Here is a tiny trained network, its code and every weight. The questions are about switching its units off for an input and a target symbol, where a switched-off unit gives its printed mean instead of its output.

import numpy as np


def w(rows, s, z=0):
    codes = np.array(rows[::2]) - 128.0
    scale = np.full(codes.shape[1], s)
    scale[-1] = z or s
    return codes * scale


def f(y):
    return np.maximum(y, 0)


def softmax(a):
    e = np.exp(a - a.max(-1, keepdims=True))
    return e / e.sum(-1, keepdims=True)


def log_softmax(a):
    a = a - a.max(-1, keepdims=True)
    return a - np.log(np.exp(a).sum(-1, keepdims=True))


def net(x, mask):
    ids = ['βγεπτφ'.index(c) for c in x.split()]
    T = len(ids)
    res = E[ids] + P[:T]
    u = 0
    for l in range(3):
        q, k, v = (res @ M[l].T for M in (Q, K, V))
        z = softmax(np.where(np.tri(T) > 0, q @ k.T / 3**0.5, -1e9)) @ v
        res = res + np.where(mask[u], z, O[l][:, -1]) @ O[l][:, :-1]
        u += 1
        y = f(res @ A[l][:, :-1].T + A[l][:, -1])
        res = res + np.where(mask[u : u + 12], y, B[l][:, -1]) @ B[l][:, :-1]
        u += 12
    return log_softmax(res[-1] @ U[:, :-1].T + U[:, -1])


Q, K, V, O, A, B = {}, {}, {}, {}, {}, {}
E = w([
[59,232,247,21,198,161],'β',
[205,129,153,86,40,168],'γ',
[30,43,83,149,151,101],'ε',
[80,127,83,71,111,179],'π',
[145,90,139,147,82,225],'τ',
[55,71,162,134,155,114],'φ',
],0.014)
P = w([
[114,114,31,194,11,135],'0',
[119,79,213,56,104,70],'1',
[110,158,137,245,84,73],'2',
[107,74,171,43,83,37],'3',
[24,174,119,162,135,151],'4',
[134,38,81,186,127,189],'5',
[169,162,47,132,150,201],'6',
[33,74,229,48,132,159],'7',
[157,158,127,170,142,148],'8',
[208,46,101,32,178,140],'9',
[155,159,119,143,139,145],'10',
],0.012)
Q[0] = w([
[117,104,147,254,120,189],'0.h0',
[49,120,148,182,199,209],'0.h0',
[128,180,150,187,101,141],'0.h0',
],0.0072)
K[0] = w([
[178,184,103,254,117,120],'0.h0',
[51,122,117,132,236,211],'0.h0',
[118,239,189,193,91,109],'0.h0',
],0.0047)
V[0] = w([
[78,217,202,207,60,210],'0.h0',
[62,64,190,233,164,116],'0.h0',
[254,138,145,113,184,194],'0.h0',
],0.0068)
O[0] = w([
[94,123,42,156,112,35,212],'0.h0',
[138,76,122,155,87,132,185],'0.h0',
[104,112,135,3,177,172,1],'0.h0',
],0.012,0.0054)
A[0] = w([
[137,122,151,118,170,126,74],'0.n0',
[126,146,74,126,129,62,135],'0.n1',
[156,100,163,127,120,151,165],'0.n2',
[83,93,141,110,176,138,110],'0.n3',
[104,64,111,146,67,175,181],'0.n4',
[131,114,179,105,117,123,158],'0.n5',
[61,137,117,163,141,181,117],'0.n6',
[157,199,119,116,97,213,35],'0.n7',
[135,93,172,85,249,114,73],'0.n8',
[168,109,112,112,162,179,6],'0.n9',
[150,94,161,158,117,133,203],'0.n10',
[153,164,100,88,172,100,179],'0.n11',
],0.011,0.0016)
B[0] = w([
[148,9,47,151,139,113,144],'0.n0',
[185,131,130,231,161,169,193],'0.n1',
[67,199,58,147,148,104,155],'0.n2',
[110,155,40,147,47,187,163],'0.n3',
[78,108,131,5,226,131,254],'0.n4',
[92,33,46,88,45,197,171],'0.n5',
[65,180,161,157,198,205,197],'0.n6',
[218,254,79,207,95,102,156],'0.n7',
[154,120,43,100,120,122,176],'0.n8',
[143,4,187,80,98,22,142],'0.n9',
[15,163,92,90,204,50,190],'0.n10',
[151,131,205,27,133,100,156],'0.n11',
],0.0054,0.0085)
Q[1] = w([
[116,116,66,216,98,181],'1.h0',
[55,35,66,108,176,170],'1.h0',
[46,121,3,103,150,51],'1.h0',
],0.006)
K[1] = w([
[104,48,116,174,214,182],'1.h0',
[206,165,247,253,197,69],'1.h0',
[219,88,53,67,100,73],'1.h0',
],0.0039)
V[1] = w([
[22,167,254,51,89,119],'1.h0',
[196,66,65,124,60,107],'1.h0',
[153,145,124,89,89,155],'1.h0',
],0.0063)
O[1] = w([
[135,193,250,101,151,120,141],'1.h0',
[174,146,163,126,107,146,62],'1.h0',
[116,148,121,155,111,110,1],'1.h0',
],0.013,0.0042)
A[1] = w([
[200,118,107,247,120,69,138],'1.n0',
[102,141,116,109,219,120,89],'1.n1',
[152,111,193,30,55,88,118],'1.n2',
[182,79,104,121,153,159,48],'1.n3',
[50,63,116,1,41,181,119],'1.n4',
[69,87,171,52,181,25,156],'1.n5',
[73,176,117,111,143,161,218],'1.n6',
[194,70,187,105,127,170,162],'1.n7',
[135,238,87,67,134,135,164],'1.n8',
[146,145,83,89,176,113,186],'1.n9',
[150,98,57,125,203,81,124],'1.n10',
[103,194,117,181,168,154,254],'1.n11',
],0.0087,0.0026)
B[1] = w([
[123,190,198,85,141,67,178],'1.n0',
[91,146,146,132,96,133,194],'1.n1',
[117,64,73,176,172,107,186],'1.n2',
[138,89,102,137,129,122,147],'1.n3',
[101,128,181,152,19,102,254],'1.n4',
[112,137,211,102,119,162,250],'1.n5',
[61,128,119,175,122,77,206],'1.n6',
[2,95,177,85,70,88,143],'1.n7',
[107,74,146,125,159,210,193],'1.n8',
[186,77,147,142,188,157,165],'1.n9',
[123,89,162,84,178,150,207],'1.n10',
[137,185,122,247,150,151,213],'1.n11',
],0.0072,0.011)
Q[2] = w([
[203,100,112,226,193,77],'2.h0',
[186,1,222,142,77,150],'2.h0',
[195,54,134,88,216,182],'2.h0',
],0.0045)
K[2] = w([
[165,123,98,67,138,47],'2.h0',
[139,117,59,90,179,254],'2.h0',
[243,85,202,95,178,157],'2.h0',
],0.0071)
V[2] = w([
[173,75,100,132,109,196],'2.h0',
[115,12,137,125,177,100],'2.h0',
[134,90,253,35,62,78],'2.h0',
],0.0081)
O[2] = w([
[96,165,71,155,40,253,4],'2.h0',
[18,156,116,137,117,92,160],'2.h0',
[143,44,112,139,94,87,36],'2.h0',
],0.013,0.011)
A[2] = w([
[119,184,138,175,150,81,224],'2.n0',
[144,1,93,185,114,49,253],'2.n1',
[209,150,101,100,66,14,68],'2.n2',
[135,65,188,114,5,140,164],'2.n3',
[199,132,175,174,69,86,190],'2.n4',
[213,65,85,216,159,102,109],'2.n5',
[184,205,45,247,187,60,125],'2.n6',
[155,40,108,197,91,103,210],'2.n7',
[89,99,65,87,81,31,164],'2.n8',
[125,143,62,113,100,124,40],'2.n9',
[92,114,119,22,93,92,23],'2.n10',
[115,191,116,187,157,100,147],'2.n11',
],0.0078,0.0039)
B[2] = w([
[133,157,145,118,153,125,251],'2.n0',
[81,194,116,163,197,197,231],'2.n1',
[153,166,75,113,89,83,142],'2.n2',
[201,123,178,244,154,123,167],'2.n3',
[142,197,180,155,157,151,154],'2.n4',
[77,203,86,161,101,86,163],'2.n5',
[135,114,98,128,2,54,225],'2.n6',
[116,181,34,131,179,121,168],'2.n7',
[193,78,140,159,157,127,199],'2.n8',
[102,53,63,13,168,94,132],'2.n9',
[99,72,62,114,97,20,176],'2.n10',
[143,196,109,131,126,127,213],'2.n11',
],0.0075,0.017)
U = w([
[171,64,145,103,192,167,183],'β',
[154,84,117,238,87,158,251],'γ',
[87,126,1,44,67,53,120],'ε',
[128,132,135,171,134,219,138],'π',
[100,85,137,192,41,178,73],'τ',
[117,24,110,146,63,81,18],'φ',
],0.007,0.0034)

Each question gives the input, a string of symbols that net reads in full, and the target symbol t.
The units are the heads (3 rows each of Q, K, V and O) and the neurons (one row each of A and B). Each row of codes is followed by its name. A weight is (code - 128) times the scale printed after its matrix; where a second scale follows, it is the last column's (O, A, B and U).
mask holds one flag per unit, layer by layer, with each layer's heads first. A switched-off unit (its flag False) gives its mean, the last column of its rows in O or B, instead of its output. The means were averaged over made-up inputs and are rounded, as every weight is.
A unit's drop is (log p(t) with every unit on - log p(t) with that unit switched off) / (log p(t) with every unit on - log p(t) with every unit switched off).
The circuit of an input: a set's keep is (log p(t) with only the set's units on - log p(t) with every unit switched off) / (log p(t) with every unit on - log p(t) with every unit switched off). Starting from the 12 units with the biggest drops (on a tie, the unit counted first), units are removed one at a time, each time the one whose removal leaves the highest keep (on an exact tie, the one counted first), for as long as the keep stays at least 0.8.
circuit, biggest first: the units of the circuit, biggest drop first
most important unit: the unit with the biggest drop
k most important neurons: the k neurons with the biggest drops, biggest first
drop when u is switched off: that unit's drop, to one decimal
input φ β φ γ τ φ, target φ: most important neuron : [0.n4]
input φ β β φ β τ ε φ β γ, target ε: circuit, biggest first : [1.n7, 2.n10, 0.h0]
input γ γ φ ε, target γ: 2 most important neurons : [1.n0, 2.n3]
input β β π, target ε: circuit, biggest first : [0.h0, 2.n3]
input φ β γ φ π φ β ε, target π: circuit, biggest first : [2.h0, 0.n6, 2.n6, 1.n5]
input τ β γ β, target τ: 2 most important neurons : [1.n4, 0.n4]
input π β φ π, target π: circuit, biggest first : [2.h0, 0.h0, 1.h0]
input β β φ φ γ, target ε: circuit, biggest first : [1.n5, 2.n3]
input β π β τ τ γ, target β: circuit, biggest first : [2.n6, 0.n4]
input φ φ φ β π β π π, target π: 3 most important neurons : [0.n6, 1.n11, 2.n6]
input β γ β β φ β β β γ ε τ, target ε: 4 most important neurons : [1.n5, 2.n5, 2.n7, 2.n3]
input φ β π φ τ, target ε: circuit, biggest first : [1.n5, 2.n3, 0.h0]
input β φ ε γ ε γ β ε φ, target β: circuit, biggest first : [1.n4, 2.n5]
input γ γ β γ β φ, target β: most important unit : 0.n4
input π β φ φ, target π: circuit, biggest first : [2.h0, 1.h0]
input β φ τ ε β β ε ε π β, target ε: 3 most important neurons : [1.n4, 1.n7, 1.n11]
input φ β τ φ β ε φ ε, target β: 2 most important neurons : [1.n11, 2.n6]
input γ ε β τ φ π β ε, target φ: 3 most important neurons : [1.n11, 2.n10, 0.n4]
input ε β β ε γ φ τ β β ε, target τ: 3 most important neurons : [1.n4, 0.n9, 0.n7]
input π β β ε β ε β φ γ τ β, target β: most important unit : 0.h0
input φ β γ ε, target φ: 4 most important neurons : [0.n4, 1.n4, 1.n0, 2.n10]
input β β β β φ π β, target β: 2 most important neurons : [1.n8, 0.n11]
input γ ε τ ε γ β τ β ε φ, target τ: 3 most important neurons : [1.n4, 0.n9, 0.n7]
input γ π γ β, target γ: drop when 1.n4 is switched off : 0.1
